In the rows, 128 means zero.
Facts:
{kela flapatri} Θ setu
{bobogak nedumir datri} Θ klutrek
{skikles drefis} Θ fluvul
{plopibri} Θ pakla
{skudos} Θ tuvozuk
{sidin} Θ liram
{breplal naku beka} Θ damufir
{skekis} Θ gager
{sufak rovo} Θ romavek
{brorol vamo} Θ zizom
{drezak} Θ peskuflis
{mogu} Θ trivak
{gute steflos} Θ bebrak
{broklik} Θ nobro
{neklake} Θ zulatu
{flistir} Θ bufa
{kliflo pume} Θ zodo
{gugipi} Θ dradis
{toflor flutras} Θ plinistim
{skovil} Θ skikles
{greflus} Θ grusan
{tosatrus} Θ toflor
{vutok} Θ nedumir
{lovok nivogu grada} Θ loro
{driflo} Θ dize
{gufutes fatas} Θ vigrun
{pledofon pekesko} Θ postu
{figol} Θ lozivom
{grokenen} Θ muzi
{stides} Θ gener
{nulur} Θ sugin
{klizor} Θ flugromem
{latru} Θ grofla
{kivok} Θ goplon
{klifen} Θ gronir
{sugran} Θ kela
{drutum} Θ lorar
{postom} Θ plibe
{klibir} Θ tonel
{flefla} Θ skudos
{grodruplil rufun} Θ datri
{stupe} Θ skostugrom
{flupan} Θ dulok
{vudok vadom} Θ pligos
{gredrus} Θ breram
{trufu} Θ laso
{kovuvok} Θ plufa
{drumir} Θ zumegrok
{kela klifen} τ klutrek
{loke} τ dradis
{bobogak neklake zumegrok gredrus naku broduk} τ giklobol
{skikles beka vesul kovuvok flutras} τ liram
{gudem bufa vudok} τ zumegrok
{plopibri skekis drefis grefegik lorar vamo} τ plibe
{zodo} τ gronir
{skudos} τ grafe
{trutegris breplal nulur trufu} τ sugin
{sidin fluklun} τ stiklis
{keske gufutes} τ dize
{postu mogram grofla gronir laso peskuflis dradis napliklon} τ gager
{broban flistir stides flefla flapatri vadom} τ lorar
{gesok} τ bobu
{sufak nedumir rovo stamur} τ damufir
{brorol gibado tosatrus} τ pedron
{tuzin figol} τ breram
{drezak dribuklor} τ tuvozuk
{goplon flugromem liram stuzo vaplidas} τ dulok
{setu gener pakla grusan drumir} τ lozivom
{stupem pledofon grokenen} τ grofla
{mogu grada flela} τ laso
{gute gugipi nobro} τ napliklon
{broklik nobe bebrak} τ gener
{pligos stiklis drilo pekesko fluvul damufir} τ zulatu
{kliflo romavek} τ muzi
{trivak} τ flugromem
{toflor latru} τ vaplidas
{skovil drastal datri nivogu steflos} τ zizom
{plufa tonel dize postom pedron} τ bobru
{greflus figu} τ setu
{breram sugin vufle plinistim muzi} τ greple
{vutok brote kivok vigrun grafe klutrek} τ meska
{lovok} τ plufa
{driflo drutor} τ peskuflis
{gesiris} τ loro
{fezun skostugrom grodruplil rufun} τ fluvul
{zizom befom} τ zeplin
{klizor flukos bobu} τ musibral
{fatas drutum stupe zuben} τ stuzo
{sugran dremi tuvozuk} τ sudravu
{flera} τ pligos
{graflan flupan} τ grusan
{klibir} τ tonel
{pume duklon} τ postu

Known rows:
[117 146 148 118 139 136 129 135  77 117 133 142 136 159 124 130 148 125
 134 164 119 115 121 107 108  93 115 138 130 137 122 107 113 153 122 163
 105 124 119 137  75 144] : nulur
[162 130 167 157 126 124 125 142 148  98 143 128 174 115 133 175 108 171
 143 133  80 123 162 143 125 111 127 137 174 186 127 167 171 146  29 184
 113 153 110  75 118 116] : sugin
[177 140 161 156 131 134 110 124 139 107 131 125 183 109 144 168 117 164
 134 122  97 114 147 158 102  90 116 137 164 183 119 154 161 141  61 175
 140 151 101  73 121 127] : greple
[116 155 150 135 127 119 135 137 110 132 134 149 133 162 118 130 139 131
 125 146 126 113 119 137  97 120 118 125 133 135 121 113 126 150 137 167
 110 139 121 141  79 139] : vufle
[109 164 149 147 114  99 145 133 124 139 142 153 123 161 104 137 141 142
 129 140 119 122 121 148 105 127 119 112 139 131 121 132 138 149 135 168
  96 143 120 143  73 125] : plinistim
[124 154 131  97 130 111 136 126  76 125 127 151 115 133 125 123 148 127
 119 142 142 129 113 117 109  93 111 129 153 126 118 104 117 159 197 117
 109 116 120 121  96 113] : flutras
[117 144 135 130 118 107 113 135  82 147 125 135 133 122 110 138 148 118
 120 121 166 126  92 162  97  96 108 113 127 116 119 102 113 161 181 137
 120 132 132 141  87 143] : broklik
[131 153 122 115 117 131 130 110  74 125 139 135 126 148 121 109 139 115
 121 134 135 111 112 132 112 109 102 100 135 145 100  97 101 149 164 140
 108 130 136 149  74 128] : pledofon
[185 119 115 143  90 116 121 101 146 103 158 112 162  92 122 135 100 150
 127  94 112 131 146 155 144 138 104  79 168 191 105 148 159 133  90 131
 112 165 146  96 125  84] : postu
[118 145 126 127 113 116 132 123 105 119 140 139 128 150 111 112 139 120
 123 139 137 127 115 128 118 132 113 103 130 138 115 110 122 143 151 139
 101 146 137 152  91 121] : duklon
[173 133 132 159 102  97 120 120 158 110 145 123 166  84 133 170 112 153
 117  84 133 150 133 182 121 131 121 104 164 157 114 147 181 135 109 119
 140 167 121  74 146 103] : loro
[ 99 157 140 122 136 124 124 141  77 115 143 142 136 137 131 133 155 118
 115 140 145 142 119 138 105 120 112 128 130 130 114 104 104 137 162 120
 114 138 112 156  97 136] : vudok
[104 140 134 149 106 100 135 147 106 155 139 133 120 135 105 129 114 119
 111 113 147 142  91 164 112 142 127 114 141 109 140 120 134 172 140 143
  86 157 148 167  93 129] : pakla
[114 148 135 130 118 113 136 135 101 130 138 140 125 147 116 130 134 121
 123 134 147 132 110 141 111 130 120 116 132 122 120 109 135 148 149 133
 103 139 131 145  90 130] : gesok
[132 148 138 144 110 109 153 152 106 119 138 141 127 163 131 133 143 112
 119 114 142 139 107 129 111 126 124 112 116 125 116 111 127 134 139 138
 108 134 128 154  92 140] : grefegik
[121 160 109 110 134 122 124 121 101 141 127 127 137 140 129 118 153 113
 127 155 133 137 104 131  90 108 115 125 127 123 120  83 126 146 165 123
 128 126 125 143  87 132] : grodruplil
[130 154 129 119 117 135 122 110  87 123 132 135 134 145 128 109 135 109
 121 132 148 102 101 142  98 125 103  96 129 147 105  98 102 144 170 142
 119 130 140 153  81 133] : grokenen
[152 132 138 131 113 124 119  96 141  82 149 120 172  94 131 194 111 156
 120  85 139 150 149 176 168 176 127 112 151 145  94  91 173 137 110  87
 149 143 116  35 153 132] : bobru
[121 169 113 116 132 114 127 114 111 144 124 128 141 137 128 124 151 118
 118 148 136 141 102 135  90 103 113 120 127 120 123  83 134 145 178 128
 129 133 119 138  89 131] : sidin
[124 128 139  95 143 126 138 139  63 104 135 142 114 139 133 110 131 117
 125 155 153 115 119 105  98 117 122 143 161 128 111 109 107 163 160 123
 104 125 134 143 108 123] : beka
[144 100 142 156 100 105 106 157 135 134 140 105 166  50 124 174 101 132
 113  71 146 159 108 192 131 128 128 120 167 149 154 166 170 164  87 115
 111 162 136 113 148 115] : setu

Rows:
No name comes twice in this set of rows, the named rows included.
[221 111 144 198  74  83 159 177 171  84 149 126 164 120 169 187 128 121
 129  47 150 156 127 153 115 129 138  83 119 168  99 168 178  75  84 114
 143 152 112 102 145 141] | lorar
[147 155 132 138 122 119 146 139  81 124 130 129 133 167 142 125 143 104
 115 115 134 138  98 120 108 103 117 122 122 123 113  90 111 136 153 138
 112 133 126 154  92 150] | plopibri
[111 122 130 132 116 131 140 136 121 112 135 133 119 157 112  96 111 110
 121 141 149 123 108 115 116 169 131 115 136 137 135 113 141 149 106 155
  82 161 156 170 107 124] | zodo
[165 133 100 125 128 116 115 117 157 122 146  94 182  72 153 156 116 140
 141 129 111 165 141 164  97 117 123 124 166 157 122 126 178 135  85  97
 154 145 122  87 133  99] | stiklis
[194  99 133 172  86  90 162 160 174  89 136 122 158 115 143 186 127 132
 127  71 121 173 126 117 156 108 139  98 127 157 128 150 193 101  65 122
 121 137 120  77 143 121] | plibe
[183 143 164 164 106 128 122 123 161 117 137 125 177 107 148 165  95 158
 131 103 106 101 136 187  91 132 122 114 171 186 119 169 167 146  70 168
 133 156 117  84 115 126] | muzi
[114 152 136 117 134 129 128 132  80 122 129 135 133 145 130 124 144 111
 114 140 139 131 108 124 107 114 118 130 133 131 124  93 117 147 155 133
 112 130 121 146  96 141] | sugran
[110 143 143 101 145 139 125 143  89  99 114 149 122 135 149  95 132 105
 118 156 175 112 108 103  80 137 134 145 143 132 135 109 125 152 169 117
 109 133 130 147 125 130] | kovuvok
[156  96 120 133  98 104 122 126 159  77 162 127 154  79  98 152 128 158
 144 127 113 151 169 121 172 126 111  81 155 193 106 166 169 117  64 119
 105 159 133  80 129  71] | laso
[203 122 134 132 147  87 124 141  97  83 161 125 137  79 158 127  78 166
 110 105 142 159 157 159  95 143 137 173 247 147  92 162 156 160 123  96
 130 209 126  81 206  56] | dulok
[148 122 137 141 101 106 128 113 160  91 157 125 163  89 124 193 103 156
 120  87 140 149 152 185 161 185 131 102 157 147 100 122 181 133  90  96
 131 148 122  49 151 122] | tonel
[101 106 138 139 108  98 135 158 114 134 133 138 115 128  94 135 126 116
 129 129 163 132  95 139 124 137 139 117 136 110 143 121 144 165 116 146
  90 144 152 155  96 133] | bebrak

The same objects again, as new rows of numbers:
Known rows:
[113 105 100 128 126 122 140 140 137 114 118 142 122 148 111 163 151 118
 118 149 147 145 131  88 131 130 147 153 163 103 136 145 139 121 151  91
 114 100 103 150 146 129 138 134 158 141 135] : gute
[157 142  91 150 153 165 108 134 120 100  71 131 129  99 138  92 143 144
 113  91 126 122 116 142 118 119 155 112 110 201 121 131 172 151  86 114
 119 144 170 160 152 126  94 106  85 187 125] : vaplidas
[107 123 112 134 126 130 149 137 143  96 109 113 130 117  95 127 158 125
 103 111 125 135 115 102 122 141 152 153 147 102 141 123 128 129 137 125
 130 120  96 131 141 108 137 137 112 122 108] : befom
[109 134 112 127 130 124 158 137 143  96 120 123 118 132 112 136 157 120
  96 125 137 131 112 103 140 122 154 163 154  92 139 134 132 125 142 119
 118 121 105 125 145 113 155 134 119 146 120] : duklon
[115 135 101 143 128 136 144 136 131  85  92 106 122 109 103 120 156 133
 101 109 136 120 104  99 131 146 163 146 156 113 137 132 132 137 139 116
 131 118 106 137 135 104 114 128 114 132 112] : trivak
[141 121 112 134 146 157 115 133 144 121 104 149 144 116 122 104 147 127
 119  96 108 151 141 146 104 107 131 127  95 181 129 113 164 137  80 133
 116 152 155 148 162 137 139 125  79 166 121] : zeplin
[125  97  91 138 144 163 128 162 167 129 103 164 147 100 137  97 140 113
 130  92 108 188 137 142  91 123 148 103  95 205 142 102 161 108 108 121
 100 186 147 118 165 123 148 123  66 153 110] : dize
[119  93 106 124 116 134 132 151 125 128  81 131 137 132 106 155 153 111
 116 137 119 155 121  89 113 154 127 139 167  96 126 117 126 105 129 102
  98  75  78 154 137 112 111 137 119 124 128] : skovil
[108 136 112 125 133 120 159 137 143  98 124 127 114 136 116 139 157 117
  94 129 141 131 112 103 144 116 155 167 156  90 139 139 134 124 144 116
 114 122 108 123 149 115 162 133 120 154 125] : mogram
[108 133 111 129 131 124 157 137 143  97 120 123 117 132 112 136 157 119
  96 124 137 132 112 103 139 122 154 164 154  92 139 135 132 125 144 118
 119 121 106 125 145 112 155 133 118 145 122] : drutor
[142 138 111 125 155 145 130 134 142 123 127 169 119 142 150 121 147 116
 105 119 130 145 137 148 135  71 137 146 108 165 126 136 173 130  91 119
  95 154 170 137 173 147 172 120  93 209 146] : peskuflis
[113  96 106 132 123 127 134 138 135 113 103 127 136 133  99 154 150 126
 122 137 131 147 131  90 111 152 143 142 154 111 135 129 133 121 142  99
 125  98  93 154 140 119 120 134 148 119 118] : drezak
[115 102 108 138 129 146 128 143 139 111 116 137 139 132  79 163 144 135
 119 137 128 147 130 107 113 160 143 166 147 108 133 133 131 107 119  92
 134  93  84 143 119 119 112 122 158 127 113] : sidin
[113  97 115 138 122 122 137 135 106 100 105 117 122 134  79 161 145 124
 133 116 127 149 148  86 111 142 128 140 155 116 126 117 133 118 147  97
 135 102  87 167 150 134 123 141 152 113 134] : kliflo
[107 132 104 133 128 128 152 139 143  97 124 130 116 128 103 134 158 118
 101 122 141 133 117  99 142 120 154 164 157  96 141 142 133 131 144 117
 121 125 107 130 144 118 152 136 123 137 126] : zodo
[112 105 100 143  97 114 133 122 142  97  75  92 168 163 108 155 120 115
  83 162 118 171 125  87  85 163 128 135 114 113 117 124 125 124 159 113
 137  85 103  97 138 137 112 125 161 133 132] : nivogu
[115 105 202 108 124  97 116 123 123 132 106 102 177 122 148 115 114 132
 119  95 137 108 148  79 149 221 195 156 168 163 161 146 123  92 157  77
 126  65  91 169 160  92  86 124 162 178 104] : toflor
[105 121 111 133 126 129 149 137 145  98 108 112 131 115  96 126 158 125
 104 112 126 136 115 100 122 142 150 153 147 101 140 121 127 129 138 127
 131 120  96 130 141 108 138 139 109 121 107] : drastal
[146 137 118 152 161 202 102 143 150 116 135 176 145 114  79 128 130 149
 111  96 102 148 139 181 109 123 131 182  78 175 123 127 156 103  29 113
 138 142 137 124 115 136 124  98 102 179 112] : zulatu
[139 102 127 124  95 150 136 153 108 122  84 144 158 145 115 162 157 109
 102 143  93 136 108  95 110 143 125 120 178  89 128 126 121 110 116 110
  74  67  76 165 127  92 122 123 115 101 134] : drefis
[114 100 125 136 125 117 143 133  99  96 102 108 118 135  80 162 143 126
 132 111 121 150 149  88 107 142 124 140 151 114 121 110 131 114 147  99
 136 100  83 165 154 133 126 142 150 116 134] : trufu

Rows:
No name comes twice in this set of rows, the named rows included.
[145 132 109 153 155 193 101 143 147 117 132 176 143 116  84 122 136 142
 117  95 107 149 144 169 112 116 131 168  85 179 126 129 160 117  44 116
 133 147 144 136 125 140 127 107 101 169 120] | pligos
[ 99  79 132 121 120 118 136 150 152 131 108 129 158 122 123 138 133 116
 130 120 128 163 140  85 112 187 167 135 156 140 154 122 126  88 164  88
 114 107  84 139 151 103 120 134 143 129 105] | tosatrus
[127 130 137 139  99 144 153 133 134  84 123 129 161 134 104 136 159 129
  92 120 100 110 105 107 115 129 157 126 157 104 147 138 124 148 131 136
 113 123 102 148 132  87 155 119 125  86 110] | broban
[164  78  96  99 187 121 130  76 165 161 124 102 143 103 115  92 167 123
  99 136  79 136 133 115  64  96 137 148  90 153 127  95 178 172  26 157
 112 150 167 174 153 128 118 153  82 186  83] | setu
[145 140 108 151 114 144 116 113 145  97  74 110 180 156 134 111 105 117
  67 128  91 174 130 144  77 116 113 120  47 185 104 113 155 141  98 146
 133 137 170  78 157 158 131 108 102 187 142] | loro
[121 129 130 138 105 141 151 133 137  86 119 125 152 130 101 134 159 129
  94 117 108 117 108 107 118 132 155 133 154 103 146 135 125 143 133 133
 117 122 100 144 134  92 150 123 122  96 109] | grefegik
[104 128 202 118 126  99 147 121 108 101 123  88 146 117 107 114 126 123
 110  60 113 118 151  95 141 171 160 167 148 133 147 111 115  96 148 117
 143 105  83 147 171 105 139 144 120 151 112] | plinistim
[115 118 102 137 101 107 143 122 140  97  88 103 152 180 125 166 118 110
  74 176 130 167 122  89 104 142 131 147 122 103 116 138 132 120 166 105
 125  86 112  92 144 142 131 120 171 160 146] | grada
[107  95  92 145  95 118 139 136 152 100  75 100 168 156 116 153 114 110
  88 161 118 189 123  87  80 170 136 123 114 125 124 119 125 111 171 106
 130 100 100  83 139 129 117 122 156 129 126] | lovok
[119 111 148 124 126 114 122 129 120 114  88 103 151 120 132 127 130 137
 118 111 141 114 128  82 137 195 181 142 169 146 147 143 132 111 153  82
 126  76  98 165 147  99  81 122 155 161 112] | flutras
[120 100  99 124 154 138 135 171 118 116  95 144 146 163  87 164 155 204
 129 146 131 127 105 133  85 163 142 146 129  78 155 105 155  72 139  76
 180  54  91 154 116 125 165  95 139 139  61] | nedumir
[127 152 159 150 181 188 110 129 196  88 110 170 124 102 118 181 176 166
 136 117 126 152 147 240 108 128 120 161  58 175  85  98 143 125  21 116
 116 149 101 119 143  98 102  92 120 175  99] | damufir

The same objects again, as new rows of numbers:
Known rows:
[130 132 145 117 135 112 116 139 122 133 140 135 125 132 144 108 141 135
 121 158 159 114 122 134 121 132] : mogram
[139 117 126 110 119 144 113 150 148  94 136 150 126 120 131 116 120 120
 107 144 133 154 137 133 131 134] : brorol
[125 121 137 133 133  99 137 116  83 112 145 115 124 119 131 145 128  97
 128 100 135 126 124 112 124 123] : goplon
[132 131 117  83 151 167 135  84 179 114 122  95 120 126 154 141 141 146
 144 114 119 128 130 108 150 144] : drefis
[126 122  86 128 125 129 121 130 147 133 131  52 129 135 137 146 127  99
 135 133 113 120 115 128 103 118] : romavek
[116 135 132 119 122 127 118 140 142 135 128 167 126 118 125 125 137 103
 156 115  50 125 146 142 136 130] : greflus
[120 131 130 138 114 130 144 133 140 137 119 113 136 130 120 127 121 149
 130 123 131 138 115 124 137 128] : grafe
[129 103 191 168 130 116 147  80 129 118 156 137 121 110 110 146 141 105
  95 130  88 110 139 139 137 133] : beka
[117 133 126 122 125 113 121 141 144 130 125 160 131 122 131 125 139 102
 159 103  53 124 142 139 133 127] : graflan
[120 121 156 131 129 125 135 110  64 117 157 132 112 108 123 150 125  94
 121 118 131 125 130 117 135 129] : kovuvok
[119 133 126 123 124 113 121 140 144 129 125 158 131 122 130 126 139 101
 159 103  54 125 143 139 132 127] : figu
[171 139 109 146 156 171 131 138  94 112 118 159 120 137  80 138 132 124
 133 144 146 116 154 138 138 118] : rufun
[122 132 118 124 128  99 122 140 147 126 124 143 134 125 133 125 138 101
 156  95  66 125 136 132 126 124] : pakla
[121 137 151 135 123  96 141 146 127 147 129 102 139 139 136 102 134 166
 121 149 189 119  99 125 128 130] : peskuflis
[126 134 153 112 132 124 111 143 121 138 144 139 118 127 138 104 138 132
 115 173 156 115 125 135 124 135] : pume
[135 132 115 121 141 142 108 124 119 131 119 130 124 114 103 116 116 134
 112 130 132 120 156 132 128 125] : pekesko
[135 120 127 131 106 136 141 152 152 102 122 126 142 129 126 116 114 157
 110 129 157 160 115 127 140 131] : pedron
[120 131 132 137 115 130 144 131 135 140 119 113 136 130 119 127 121 150
 128 123 136 136 115 123 136 128] : musibral
[138 118 126 115 119 146 116 144 144  98 135 152 126 121 132 120 122 123
 110 142 130 149 137 134 132 133] : klibir
[131 119 131 143 126 121 106  86  18 127 172 185 144 121 148 153 125 126
 146 154 105 129 129  99 137 121] : toflor
[131 122 128 133 108 134 143 148 148 111 122 124 141 130 124 118 116 156
 116 127 153 155 116 126 139 131] : bobru

Rows:
No name comes twice in this set of rows, the named rows included.
[116 127 106 142 109 155 141 129 144 152 125  57 134 135 122 145 117 137
 132 145 127 125 106 132 123 125] | greple
[126 122  99 126 124 150 119 126 141 136 134  80 125 131 135 146 125 106
 133 146 110 120 124 136 112 124] | vufle
[127 127 122 119 128 123 118 134 138 124 129 127 125 125 128 127 129 114
 128 124 112 133 132 126 123 127] | skudos
[114 126 157 149 116 117 160 117  75 131 141 106 129 117 115 146 118 130
 125 105 153 131 109 111 142 127] | vaplidas
[119 122 155 127 128 125 132 114  69 119 156 129 111 107 119 148 124  93
 120 120 128 126 131 116 134 129] | fatas
[164 131 116 144 140 146 144 153 119  98 131 159 123 150 112 150 149  91
 155 138 119 131 125 132 131 119] | datri
[123 123 103 124 120 167 116 126 139 142 138  82 120 128 131 148 124 105
 129 160 104 119 125 141 114 127] | figol
[121 138 158 131 122 111 139 144 123 150 132 115 134 137 135 101 133 168
 119 162 186 118 103 131 132 133] | napliklon
[115 135 132 119 122 126 117 142 144 135 127 168 126 118 126 124 138 101
 158 111  44 125 147 143 137 130] | broklik
[118 133 132 119 123 129 117 138 139 133 129 163 125 119 126 125 136 104
 151 118  59 125 145 141 135 130] | drumir
[124 121  90 128 121 159 118 125 143 140 137  64 124 133 136 151 125 103
 134 154 107 116 120 138 108 124] | trutegris
[132 124 114 122 131 111 121 134 140 115 128 126 131 128 137 127 131 111
 132 114 113 131 131 126 119 124] | bufa
[125 131 135 111 137 140 116 108 150 141 118 153 110 131 127 132 130 119
 119 136 108 146 132 113 124 133] | vamo

